Below is a small trained network, with its code and all its weights. Each question gives an input and a class and asks what happens when units are switched off, that is, made to give their printed mean instead of their output.

import numpy as np


def w(rows, s, z=0):
    codes = np.array(rows[::2]) - 128.0
    scale = np.full(codes.shape[1], s)
    scale[-1] = z or s
    return codes * scale


def norm(h):
    return h / np.sqrt((h * h).mean(-1, keepdims=True) + 1e-5)


def f(y):
    return np.maximum(y, 0)


def log_softmax(a):
    a = a - a.max(-1, keepdims=True)
    return a - np.log(np.exp(a).sum(-1, keepdims=True))


def net(x, mask):
    res = np.array(x, float).reshape(1, 3) / 4 @ E
    u = 0
    for l in range(2):
        y = f(norm(res) @ A[l][:, :-1].T + A[l][:, -1])
        res = res + np.where(mask[u : u + 12], y, B[l][:, -1]) @ B[l][:, :-1]
        u += 12
    return log_softmax(norm(res)[-1] @ U[:, :-1].T + U[:, -1])


A, B = {}, {}
E = w([
[16,66,38],'x0',
[61,216,160],'x1',
[107,58,254],'x2',
],0.0068)
A[0] = w([
[39,194,200,129],'L0N1',
[157,134,174,85],'L0N2',
[41,44,144,129],'L0N3',
[177,111,78,133],'L0N4',
[187,113,80,145],'L0N5',
[135,100,169,71],'L0N6',
[102,124,45,200],'L0N7',
[86,99,208,90],'L0N8',
[169,2,155,114],'L0N9',
[199,187,106,170],'L0N10',
[159,125,198,166],'L0N11',
[162,147,142,2],'L0N12',
],0.017,0.0047)
B[0] = w([
[112,247,12,254],'L0N1',
[156,82,168,182],'L0N2',
[59,23,122,246],'L0N3',
[87,191,86,196],'L0N4',
[128,207,124,204],'L0N5',
[158,99,110,170],'L0N6',
[28,95,189,252],'L0N7',
[190,69,85,225],'L0N8',
[115,250,11,246],'L0N9',
[122,94,218,239],'L0N10',
[204,74,152,238],'L0N11',
[159,101,167,141],'L0N12',
],0.02,0.0071)
A[1] = w([
[71,136,144,86],'L1N1',
[138,49,36,113],'L1N2',
[181,115,168,122],'L1N3',
[60,239,201,171],'L1N4',
[232,98,234,138],'L1N5',
[165,120,158,13],'L1N6',
[121,161,196,205],'L1N7',
[57,116,155,78],'L1N8',
[49,130,192,87],'L1N9',
[195,232,142,253],'L1N10',
[129,249,68,45],'L1N11',
[147,157,20,143],'L1N12',
],0.015,0.0037)
B[1] = w([
[131,98,132,178],'L1N1',
[223,128,236,210],'L1N2',
[70,86,96,162],'L1N3',
[253,153,117,254],'L1N4',
[25,47,114,202],'L1N5',
[101,96,77,139],'L1N6',
[178,98,133,186],'L1N7',
[137,58,126,186],'L1N8',
[227,118,130,202],'L1N9',
[35,70,72,232],'L1N10',
[1,227,114,201],'L1N11',
[180,202,195,232],'L1N12',
],0.019,0.0095)
U = w([
[42,9,88,183],'0',
[245,115,118,158],'1',
[76,233,41,140],'2',
[119,130,141,166],'3',
[60,150,215,1],'4',
],0.013,0.0078)

Each question gives the input, the list of numbers given to net, and the class t.
The units are the neurons (one row each of A and B). Each row of codes is followed by its name. A weight is (code - 128) times the scale printed after its matrix; where a second scale follows, it is the last column's (A, B and U).
mask holds one flag per neuron, layer by layer. A switched-off neuron (its flag False) gives its mean, the last column of its row in B, instead of its output. The means were averaged over made-up inputs and are rounded, as every weight is.
A unit's drop is (log p(t) with every unit on - log p(t) with that unit switched off) / (log p(t) with every unit on - log p(t) with every unit switched off).
The circuit of an input: a set's keep is (log p(t) with only the set's units on - log p(t) with every unit switched off) / (log p(t) with every unit on - log p(t) with every unit switched off). Starting from the 12 units with the biggest drops (on a tie, the unit counted first), units are removed one at a time, each time the one whose removal leaves the highest keep (on an exact tie, the one counted first), for as long as the keep stays at least 0.8.
units of the circuit, in order: the units of the circuit, biggest drop first
unit that matters most: the unit with the biggest drop
top k neurons: the k neurons with the biggest drops, biggest first
top k neurons in layer l: the k neurons of layer l with the biggest drops, biggest first
drop when u is switched off: that unit's drop, to one decimal
input [-7,8,5], class 2: units of the circuit, in order -> [L0N1]
input [-8,-8,-2], class 0: top 2 neurons in layer 0 -> [L0N1, L0N10]
input [6,-7,-4], class 2: top 4 neurons in layer 0 -> [L0N4, L0N5, L0N10, L0N11]
input [8,7,-6], class 0: top 2 neurons -> [L0N7, L0N9]
input [6,-8,-6], class 2: top 2 neurons -> [L0N4, L0N5]
input [6,-7,5], class 2: top 2 neurons -> [L0N9, L0N10]
input [6,0,-8], class 1: top 2 neurons in layer 0 -> [L0N1, L0N9]
input [2,-1,-8], class 1: top 3 neurons -> [L0N1, L0N9, L0N7]
input [-5,7,-8], class 1: top 2 neurons -> [L1N4, L0N10]
input [-6,-5,-2], class 0: top 2 neurons -> [L0N1, L0N10]
input [2,4,4], class 1: top 2 neurons -> [L0N8, L0N3]
input [-2,6,-7], class 1: top 2 neurons -> [L0N9, L0N10]
input [-2,7,6], class 2: top 2 neurons -> [L0N1, L1N11]
input [7,8,6], class 2: unit that matters most -> L0N1
input [1,-2,6], class 1: top 2 neurons -> [L0N9, L0N3]
input [1,3,-5], class 1: top 2 neurons -> [L0N3, L1N4]
input [3,4,-7], class 1: top 2 neurons in layer 0 -> [L0N3, L0N9]
input [-7,0,-6], class 0: top 2 neurons -> [L1N5, L0N7]
input [5,2,7], class 1: top 2 neurons -> [L0N3, L1N2]
input [-8,3,7], class 0: unit that matters most -> L1N5
input [-3,-7,6], class 2: top 2 neurons -> [L0N9, L1N11]
input [1,0,-6], class 1: drop when L0N3 is switched off -> 0.1
input [-7,5,-6], class 0: drop when L1N2 is switched off -> 0.0
input [5,6,6], class 1: drop when L1N2 is switched off -> 0.6
input [1,1,-5], class 1: drop when L0N3 is switched off -> 0.2
